Here is a tiny trained network, its code and every weight. The questions are about switching its units off for an input and a target symbol, where a switched-off unit gives its printed mean instead of its output.

import numpy as np


def w(rows, s, z=0):
    codes = np.array(rows[::2]) - 128.0
    scale = np.full(codes.shape[1], s)
    scale[-1] = z or s
    return codes * scale


def f(y):
    return y / 2 * (1 + np.tanh(0.7978845608 * (y + 0.044715 * y**3)))


def softmax(a):
    e = np.exp(a - a.max(-1, keepdims=True))
    return e / e.sum(-1, keepdims=True)


def log_softmax(a):
    a = a - a.max(-1, keepdims=True)
    return a - np.log(np.exp(a).sum(-1, keepdims=True))


def net(x, mask):
    ids = ['ΘΞΩηλμσφψ'.index(c) for c in x.split()]
    T = len(ids)
    res = E[ids] + P[:T]
    u = 0
    for l in range(2):
        q, k, v = (res @ M[l].T for M in (Q, K, V))
        z = softmax(np.where(np.tri(T) > 0, q @ k.T / 4**0.5, -1e9)) @ v
        res = res + np.where(mask[u], z, O[l][:, -1]) @ O[l][:, :-1]
        u += 1
        y = f(res @ A[l][:, :-1].T + A[l][:, -1])
        res = res + np.where(mask[u : u + 8], y, B[l][:, -1]) @ B[l][:, :-1]
        u += 8
    return log_softmax(res[-1] @ U[:, :-1].T + U[:, -1])


Q, K, V, O, A, B = {}, {}, {}, {}, {}, {}
E = w([
[92,144,103,85],'Θ',
[65,182,90,117],'Ξ',
[187,54,174,88],'Ω',
[130,160,116,106],'η',
[117,194,172,134],'λ',
[152,179,150,130],'μ',
[166,7,113,118],'σ',
[145,132,161,103],'φ',
[80,132,58,140],'ψ',
],0.02)
P = w([
[182,191,115,142],'0',
[128,132,73,9],'1',
[162,176,153,184],'2',
[78,117,134,50],'3',
[169,147,129,179],'4',
[40,117,168,66],'5',
[176,112,101,174],'6',
[7,119,201,79],'7',
[190,85,68,170],'8',
],0.012)
Q[0] = w([
[173,175,31,72],'L0H0',
[153,103,158,27],'L0H0',
[2,64,133,51],'L0H0',
[92,149,139,45],'L0H0',
],0.0063)
K[0] = w([
[135,86,175,187],'L0H0',
[141,142,83,150],'L0H0',
[254,203,87,103],'L0H0',
[122,93,85,133],'L0H0',
],0.0095)
V[0] = w([
[155,104,69,141],'L0H0',
[82,114,134,86],'L0H0',
[127,162,111,144],'L0H0',
[54,114,254,178],'L0H0',
],0.0083)
O[0] = w([
[144,255,56,159,70],'L0H0',
[3,100,122,58,127],'L0H0',
[91,168,113,187,176],'L0H0',
[27,202,233,190,5],'L0H0',
],0.0067,0.0027)
A[0] = w([
[221,136,135,254,160],'L0N0',
[136,214,78,61,151],'L0N1',
[152,190,187,101,183],'L0N2',
[52,127,43,204,2],'L0N3',
[151,150,160,92,105],'L0N4',
[145,107,144,233,135],'L0N5',
[157,251,141,218,127],'L0N6',
[179,187,158,75,143],'L0N7',
],0.0093,0.0053)
B[0] = w([
[249,135,117,131,221],'L0N0',
[102,128,85,106,253],'L0N1',
[90,137,168,99,249],'L0N2',
[138,73,147,148,135],'L0N3',
[132,128,148,104,153],'L0N4',
[135,179,123,134,143],'L0N5',
[72,158,123,185,229],'L0N6',
[130,145,173,116,226],'L0N7',
],0.014,0.0047)
Q[1] = w([
[194,179,200,72],'L1H0',
[63,166,135,2],'L1H0',
[123,162,138,200],'L1H0',
[172,239,28,117],'L1H0',
],0.0081)
K[1] = w([
[163,140,255,44],'L1H0',
[60,232,180,126],'L1H0',
[72,83,119,158],'L1H0',
[70,156,112,161],'L1H0',
],0.0079)
V[1] = w([
[106,1,225,196],'L1H0',
[77,74,132,185],'L1H0',
[124,88,117,138],'L1H0',
[60,218,190,18],'L1H0',
],0.0064)
O[1] = w([
[187,232,89,9,1],'L1H0',
[95,226,132,143,44],'L1H0',
[144,241,151,87,83],'L1H0',
[175,2,79,184,236],'L1H0',
],0.0066,0.0078)
A[1] = w([
[138,130,231,130,99],'L1N0',
[1,95,100,126,109],'L1N1',
[177,145,89,155,130],'L1N2',
[63,45,203,43,102],'L1N3',
[197,124,136,73,6],'L1N4',
[180,70,171,61,159],'L1N5',
[92,129,124,50,129],'L1N6',
[92,220,56,121,115],'L1N7',
],0.011,0.013)
B[1] = w([
[175,207,205,99,158],'L1N0',
[129,174,178,28,226],'L1N1',
[255,201,86,158,151],'L1N2',
[115,190,35,102,250],'L1N3',
[20,213,57,149,142],'L1N4',
[58,125,150,120,246],'L1N5',
[100,124,186,208,146],'L1N6',
[92,128,139,201,138],'L1N7',
],0.0085,0.012)
U = w([
[87,43,61,91,222],'Θ',
[1,151,122,141,81],'Ξ',
[115,197,185,67,66],'Ω',
[157,50,34,185,114],'η',
[94,125,192,191,149],'λ',
[209,121,114,154,133],'μ',
[178,183,26,108,3],'σ',
[198,55,226,74,154],'φ',
[88,167,9,210,76],'ψ',
],0.0083,0.0052)

Each question gives the input, a string of symbols that net reads in full, and the target symbol t.
The units are the heads (4 rows each of Q, K, V and O) and the neurons (one row each of A and B). Each row of codes is followed by its name. A weight is (code - 128) times the scale printed after its matrix; where a second scale follows, it is the last column's (O, A, B and U).
mask holds one flag per unit, layer by layer, with each layer's heads first. A switched-off unit (its flag False) gives its mean, the last column of its rows in O or B, instead of its output. The means were averaged over made-up inputs and are rounded, as every weight is.
A unit's drop is (log p(t) with every unit on - log p(t) with that unit switched off) / (log p(t) with every unit on - log p(t) with every unit switched off).
The circuit of an input: a set's keep is (log p(t) with only the set's units on - log p(t) with every unit switched off) / (log p(t) with every unit on - log p(t) with every unit switched off). Starting from the 12 units with the biggest drops (on a tie, the unit counted first), units are removed one at a time, each time the one whose removal leaves the highest keep (on an exact tie, the one counted first), for as long as the keep stays at least 0.8.
units of the circuit, in order: the units of the circuit, biggest drop first
top k neurons: the k neurons with the biggest drops, biggest first
k most important neurons of layer l: the k neurons of layer l with the biggest drops, biggest first
drop of u: that unit's drop, to one decimal
input λ λ φ λ μ η η ψ σ, target σ: units of the circuit, in order	(L1H0)
input μ σ λ φ φ μ λ φ Ξ, target Ξ: units of the circuit, in order	(L0N0, L0H0)
input ψ Ω φ, target φ: units of the circuit, in order	(L1N3, L0N0)
input φ μ ψ φ Θ φ η Θ Ξ, target Ξ: units of the circuit, in order	(L0N0, L0H0, L1N1)
input μ λ λ λ λ φ μ λ, target Ω: units of the circuit, in order	(L1N0, L0N2)
input μ ψ Ω, target Ω: top 2 neurons	(L1N4, L0N6)
input μ μ Θ Θ Θ λ φ η, target Θ: units of the circuit, in order	(L1H0, L1N0, L0N6)
input λ Θ φ ψ Ξ Θ Ω Ω, target Ξ: 2 most important neurons of layer 1	(L1N5, L1N3)
input Ω Θ Ξ ψ ψ ψ μ φ λ, target λ: units of the circuit, in order	(L0H0, L1N3)
input ψ λ η λ μ, target μ: 2 most important neurons of layer 0	(L0N0, L0N5)
input λ ψ μ λ σ μ Θ Ω, target Θ: top 2 neurons	(L1N3, L0N2)
input μ Ω φ, target φ: top 2 neurons	(L1N3, L0N2)
input λ μ λ σ λ Ω, target Θ: top 4 neurons	(L1N3, L0N7, L0N0, L0N2)
input λ φ μ μ μ, target μ: top 2 neurons	(L0N0, L1N2)
input Θ Ω Ξ λ λ μ η, target η: 2 most important neurons of layer 1	(L1N1, L1N0)
input φ φ σ Θ ψ η η σ, target Ξ: top 2 neurons	(L0N0, L1N6)
input ψ φ λ, target λ: 2 most important neurons of layer 0	(L0N6, L0N0)
input μ ψ Ω Ω μ μ η Ξ, target Θ: 4 most important neurons of layer 0	(L0N6, L0N2, L0N7, L0N3)
input Ξ η λ μ, target Θ: top neuron	(L0N2)
input μ μ Θ, target Θ: 2 most important neurons of layer 0	(L0N0, L0N6)
input η μ Ξ λ, target Θ: most important neuron of layer 0	(L0N6)
input Ω η μ η λ ψ Θ Ξ, target Θ: drop of L1N0	0.3
